Here is a tiny trained network, its code and every weight. The questions are about switching its units off for an input and a target symbol, where a switched-off unit gives its printed mean instead of its output.

import numpy as np


def w(rows, s, z=0):
    codes = np.array(rows[::2]) - 128.0
    scale = np.full(codes.shape[1], s)
    scale[-1] = z or s
    return codes * scale


def f(y):
    return np.maximum(y, 0)


def softmax(a):
    e = np.exp(a - a.max(-1, keepdims=True))
    return e / e.sum(-1, keepdims=True)


def log_softmax(a):
    a = a - a.max(-1, keepdims=True)
    return a - np.log(np.exp(a).sum(-1, keepdims=True))


def net(x, mask):
    ids = ['ΓΘΛΞΠΣβδζητψω'.index(c) for c in x.split()]
    T = len(ids)
    res = E[ids] + P[:T]
    u = 0
    for l in range(3):
        r = res
        for j in range(3):
            rows = slice(4 * j, 4 * j + 4)
            q, k, v = (r @ M[l][rows].T for M in (Q, K, V))
            z = softmax(np.where(np.tri(T) > 0, q @ k.T / 4**0.5, -1e9)) @ v
            o = O[l][rows]
            res = res + np.where(mask[u + j], z, o[:, -1]) @ o[:, :-1]
        u += 3
        y = f(res @ A[l][:, :-1].T + A[l][:, -1])
        res = res + np.where(mask[u : u + 4], y, B[l][:, -1]) @ B[l][:, :-1]
        u += 4
    return log_softmax(res[-1] @ U[:, :-1].T + U[:, -1])


Q, K, V, O, A, B = {}, {}, {}, {}, {}, {}
E = w([
[129,117,164,113],'Γ',
[127,105,157,130],'Θ',
[124,109,158,134],'Λ',
[107,128,163,142],'Ξ',
[73,121,148,192],'Π',
[114,105,162,150],'Σ',
[127,119,164,112],'β',
[149,184,195,6],'δ',
[119,123,164,118],'ζ',
[105,144,197,86],'η',
[115,116,160,144],'τ',
[103,145,39,140],'ψ',
[43,136,133,85],'ω',
],0.016)
P = w([
[163,208,99,159],'0',
[60,105,100,126],'1',
[227,165,130,166],'2',
[43,53,103,113],'3',
[228,196,131,199],'4',
[6,23,90,112],'5',
],0.014)
Q[0] = w([
[255,91,244,108],'L0H0',
[221,81,120,96],'L0H0',
[51,177,117,126],'L0H0',
[85,197,204,152],'L0H0',
[48,186,186,51],'L0H1',
[46,150,102,141],'L0H1',
[145,100,124,142],'L0H1',
[48,196,187,65],'L0H1',
[162,57,138,188],'L0H2',
[95,101,103,188],'L0H2',
[145,116,173,111],'L0H2',
[123,119,133,143],'L0H2',
],0.0067)
K[0] = w([
[233,217,165,202],'L0H0',
[255,157,146,118],'L0H0',
[125,75,92,93],'L0H0',
[22,110,73,239],'L0H0',
[57,160,120,54],'L0H1',
[64,35,65,156],'L0H1',
[120,127,214,172],'L0H1',
[80,187,68,21],'L0H1',
[117,153,98,161],'L0H2',
[153,188,126,207],'L0H2',
[177,60,69,153],'L0H2',
[143,97,134,115],'L0H2',
],0.0081)
V[0] = w([
[26,70,137,95],'L0H0',
[125,185,81,25],'L0H0',
[102,57,160,99],'L0H0',
[77,124,164,92],'L0H0',
[75,108,38,2],'L0H1',
[209,147,103,171],'L0H1',
[168,90,84,146],'L0H1',
[139,116,172,245],'L0H1',
[81,118,102,117],'L0H2',
[55,132,119,84],'L0H2',
[137,134,101,96],'L0H2',
[158,141,115,120],'L0H2',
],0.0073)
O[0] = w([
[243,29,133,35,252],'L0H0',
[92,101,104,213,178],'L0H0',
[182,78,135,101,121],'L0H0',
[212,91,110,123,169],'L0H0',
[161,63,127,140,221],'L0H1',
[31,253,156,87,79],'L0H1',
[124,165,177,37,101],'L0H1',
[136,169,91,46,93],'L0H1',
[146,99,163,161,150],'L0H2',
[108,21,104,159,158],'L0H2',
[112,131,151,134,137],'L0H2',
[110,164,159,112,134],'L0H2',
],0.0052,0.004)
A[0] = w([
[125,116,153,179,30],'L0N0',
[81,136,90,114,117],'L0N1',
[184,142,95,191,85],'L0N2',
[140,154,115,5,254],'L0N3',
],0.011,0.0049)
B[0] = w([
[153,117,172,151,132],'L0N0',
[28,137,90,24,214],'L0N1',
[254,202,46,30,217],'L0N2',
[126,84,91,248,253],'L0N3',
],0.0067,0.003)
Q[1] = w([
[103,100,113,96],'L1H0',
[63,91,81,114],'L1H0',
[121,129,101,132],'L1H0',
[128,141,100,182],'L1H0',
[195,156,101,185],'L1H1',
[79,114,130,97],'L1H1',
[251,125,75,129],'L1H1',
[149,126,72,181],'L1H1',
[105,112,111,49],'L1H2',
[133,189,214,132],'L1H2',
[191,96,167,175],'L1H2',
[97,143,68,79],'L1H2',
],0.011)
K[1] = w([
[151,95,158,159],'L1H0',
[138,163,115,111],'L1H0',
[134,141,137,98],'L1H0',
[144,122,162,146],'L1H0',
[195,196,185,114],'L1H1',
[63,112,99,107],'L1H1',
[202,132,139,71],'L1H1',
[180,152,94,180],'L1H1',
[119,76,80,107],'L1H2',
[106,155,212,127],'L1H2',
[173,134,140,118],'L1H2',
[2,122,64,58],'L1H2',
],0.013)
V[1] = w([
[142,147,106,100],'L1H0',
[134,112,112,100],'L1H0',
[115,63,103,151],'L1H0',
[117,171,127,142],'L1H0',
[153,142,188,159],'L1H1',
[142,139,143,157],'L1H1',
[140,110,81,162],'L1H1',
[94,176,96,178],'L1H1',
[128,133,153,166],'L1H2',
[120,81,94,185],'L1H2',
[176,146,113,172],'L1H2',
[127,121,10,64],'L1H2',
],0.012)
O[1] = w([
[111,137,203,169,148],'L1H0',
[109,136,149,83,114],'L1H0',
[44,159,23,28,104],'L1H0',
[108,150,166,224,181],'L1H0',
[194,178,104,95,56],'L1H1',
[221,123,156,138,111],'L1H1',
[45,126,142,104,186],'L1H1',
[101,129,121,194,179],'L1H1',
[81,131,114,143,103],'L1H2',
[125,105,130,102,203],'L1H2',
[21,167,127,145,118],'L1H2',
[120,154,253,100,255],'L1H2',
],0.0058,0.0089)
A[1] = w([
[212,152,99,177,119],'L1N0',
[93,93,183,195,3],'L1N1',
[102,233,136,170,187],'L1N2',
[146,255,162,160,16],'L1N3',
],0.008,0.0054)
B[1] = w([
[1,124,91,39,169],'L1N0',
[71,118,177,109,177],'L1N1',
[136,91,37,106,244],'L1N2',
[167,60,112,2,214],'L1N3',
],0.0065,0.012)
Q[2] = w([
[186,171,222,222],'L2H0',
[157,135,254,127],'L2H0',
[105,207,83,93],'L2H0',
[149,196,108,105],'L2H0',
[123,136,170,104],'L2H1',
[92,73,154,85],'L2H1',
[111,186,156,184],'L2H1',
[134,213,159,74],'L2H1',
[198,120,152,173],'L2H2',
[92,138,123,54],'L2H2',
[166,112,142,121],'L2H2',
[202,149,140,128],'L2H2',
],0.0094)
K[2] = w([
[29,122,153,185],'L2H0',
[107,120,140,117],'L2H0',
[169,167,160,150],'L2H0',
[162,185,152,187],'L2H0',
[115,103,122,131],'L2H1',
[125,96,114,92],'L2H1',
[63,162,102,250],'L2H1',
[151,145,213,146],'L2H1',
[100,101,166,123],'L2H2',
[132,142,105,136],'L2H2',
[109,146,160,109],'L2H2',
[96,95,135,103],'L2H2',
],0.012)
V[2] = w([
[95,128,171,41],'L2H0',
[119,115,130,22],'L2H0',
[28,152,100,102],'L2H0',
[162,254,110,126],'L2H0',
[156,126,148,188],'L2H1',
[139,124,114,52],'L2H1',
[152,135,124,94],'L2H1',
[122,130,36,143],'L2H1',
[70,26,133,115],'L2H2',
[145,181,62,142],'L2H2',
[102,218,173,102],'L2H2',
[106,119,101,33],'L2H2',
],0.0081)
O[2] = w([
[159,135,94,189,189],'L2H0',
[53,119,208,109,216],'L2H0',
[156,185,144,214,193],'L2H0',
[214,59,242,193,4],'L2H0',
[122,72,106,115,66],'L2H1',
[63,92,80,174,182],'L2H1',
[132,119,132,146,131],'L2H1',
[221,134,161,245,159],'L2H1',
[173,176,106,3,146],'L2H2',
[105,142,209,161,195],'L2H2',
[168,48,112,183,115],'L2H2',
[226,158,180,158,216],'L2H2',
],0.0046,0.012)
A[2] = w([
[95,185,104,110,162],'L2N0',
[131,2,177,79,1],'L2N1',
[202,36,109,149,137],'L2N2',
[90,66,169,188,37],'L2N3',
],0.0087,0.0079)
B[2] = w([
[174,103,45,158,210],'L2N0',
[156,198,125,203,255],'L2N1',
[254,22,124,125,142],'L2N2',
[134,223,150,77,188],'L2N3',
],0.0097,0.007)
U = w([
[152,189,35,239,201],'Γ',
[205,163,128,1,253],'Θ',
[140,70,132,160,97],'Λ',
[52,71,53,76,74],'Ξ',
[130,81,117,160,78],'Π',
[77,172,206,151,171],'Σ',
[132,93,118,159,68],'β',
[121,127,115,131,25],'δ',
[126,114,114,144,47],'ζ',
[147,53,131,154,108],'η',
[138,80,130,157,82],'τ',
[134,81,127,156,99],'ψ',
[117,149,107,121,19],'ω',
],0.0091,0.0064)

Each question gives the input, a string of symbols that net reads in full, and the target symbol t.
The units are the heads (4 rows each of Q, K, V and O) and the neurons (one row each of A and B). Each row of codes is followed by its name. A weight is (code - 128) times the scale printed after its matrix; where a second scale follows, it is the last column's (O, A, B and U).
mask holds one flag per unit, layer by layer, with each layer's heads first. A switched-off unit (its flag False) gives its mean, the last column of its rows in O or B, instead of its output. The means were averaged over made-up inputs and are rounded, as every weight is.
A unit's drop is (log p(t) with every unit on - log p(t) with that unit switched off) / (log p(t) with every unit on - log p(t) with every unit switched off).
The circuit of an input: a set's keep is (log p(t) with only the set's units on - log p(t) with every unit switched off) / (log p(t) with every unit on - log p(t) with every unit switched off). Starting from the 12 units with the biggest drops (on a tie, the unit counted first), units are removed one at a time, each time the one whose removal leaves the highest keep (on an exact tie, the one counted first), for as long as the keep stays at least 0.8.
units of the circuit, in order: the units of the circuit, biggest drop first
unit that matters most: the unit with the biggest drop
top k neurons: the k neurons with the biggest drops, biggest first
which heads matter: for each layer, one digit per head in row order, 1 if its drop is at least 0.15 and else 0, layers parted by /
input ζ Θ ψ τ, target Σ: units of the circuit, in order -> L0N2, L1H2
input ψ Π ψ, target Θ: units of the circuit, in order -> L0N2, L2N1
input Λ Γ β, target Γ: which heads matter -> 110 / 001 / 000
input Ξ Σ Ξ η Ξ, target Θ: top 4 neurons -> L1N3, L2N1, L0N2, L0N3
input ψ Π ω ψ Π Π, target Σ: which heads matter -> 000 / 011 / 000
input ψ ψ ω, target Γ: top 3 neurons -> L1N3, L0N1, L2N0
input ψ ψ η, target Γ: units of the circuit, in order -> L1H2, L0H0
input τ δ ω ψ Λ Γ, target Σ: units of the circuit, in order -> L1N2, L1H2, L2N1
input ω ω Θ, target Γ: which heads matter -> 110 / 101 / 000
input ψ η ψ τ, target Σ: units of the circuit, in order -> L0N2, L1H2
input ψ Σ ω ψ Ξ β, target Σ: unit that matters most -> L1H1
input ω Ξ ψ Π ψ δ, target Σ: which heads matter -> 000 / 001 / 000
input ψ ψ Π ζ Π, target Θ: top 4 neurons -> L1N3, L0N2, L0N3, L2N1
input δ Θ ψ Ξ, target Σ: top 4 neurons -> L0N2, L1N2, L1N3, L2N0
input δ ω ω, target Θ: units of the circuit, in order -> L1H1, L2H2
input δ Π ω, target Γ: units of the circuit, in order -> L1H2, L1N3
input τ ψ ψ Π, target Σ: top neuron -> L1N2
input ψ ζ δ τ η, target Γ: top 2 neurons -> L1N0, L1N2
input ω ω ω δ ψ ζ, target Σ: which heads matter -> 000 / 101 / 001
input ψ Λ ω Π, target Ξ: units of the circuit, in order -> L2H0, L0H0
input Λ ω δ Π, target Ξ: units of the circuit, in order -> L0H0, L2H0, L0H1
input Θ ψ Ξ Π Ξ, target Θ: which heads matter -> 000 / 010 / 110
input ω Ξ Π ω ω δ, target Ξ: unit that matters most -> L2H0
input ψ ψ Π Λ, target Σ: top 2 neurons -> L1N2, L1N3
input ψ ψ ψ ψ, target Σ: top 3 neurons -> L1N2, L1N3, L0N2
input ω ω ω, target Θ: top 2 neurons -> L0N2, L0N3
input ψ ψ Λ, target Γ: top 2 neurons -> L1N2, L0N2
input ψ ψ Ξ η, target Σ: unit that matters most -> L1N2
input Π Ξ ψ Λ, target Σ: top 2 neurons -> L0N2, L1N2
input ψ ω δ ψ Λ Θ, target Σ: which heads matter -> 000 / 011 / 001
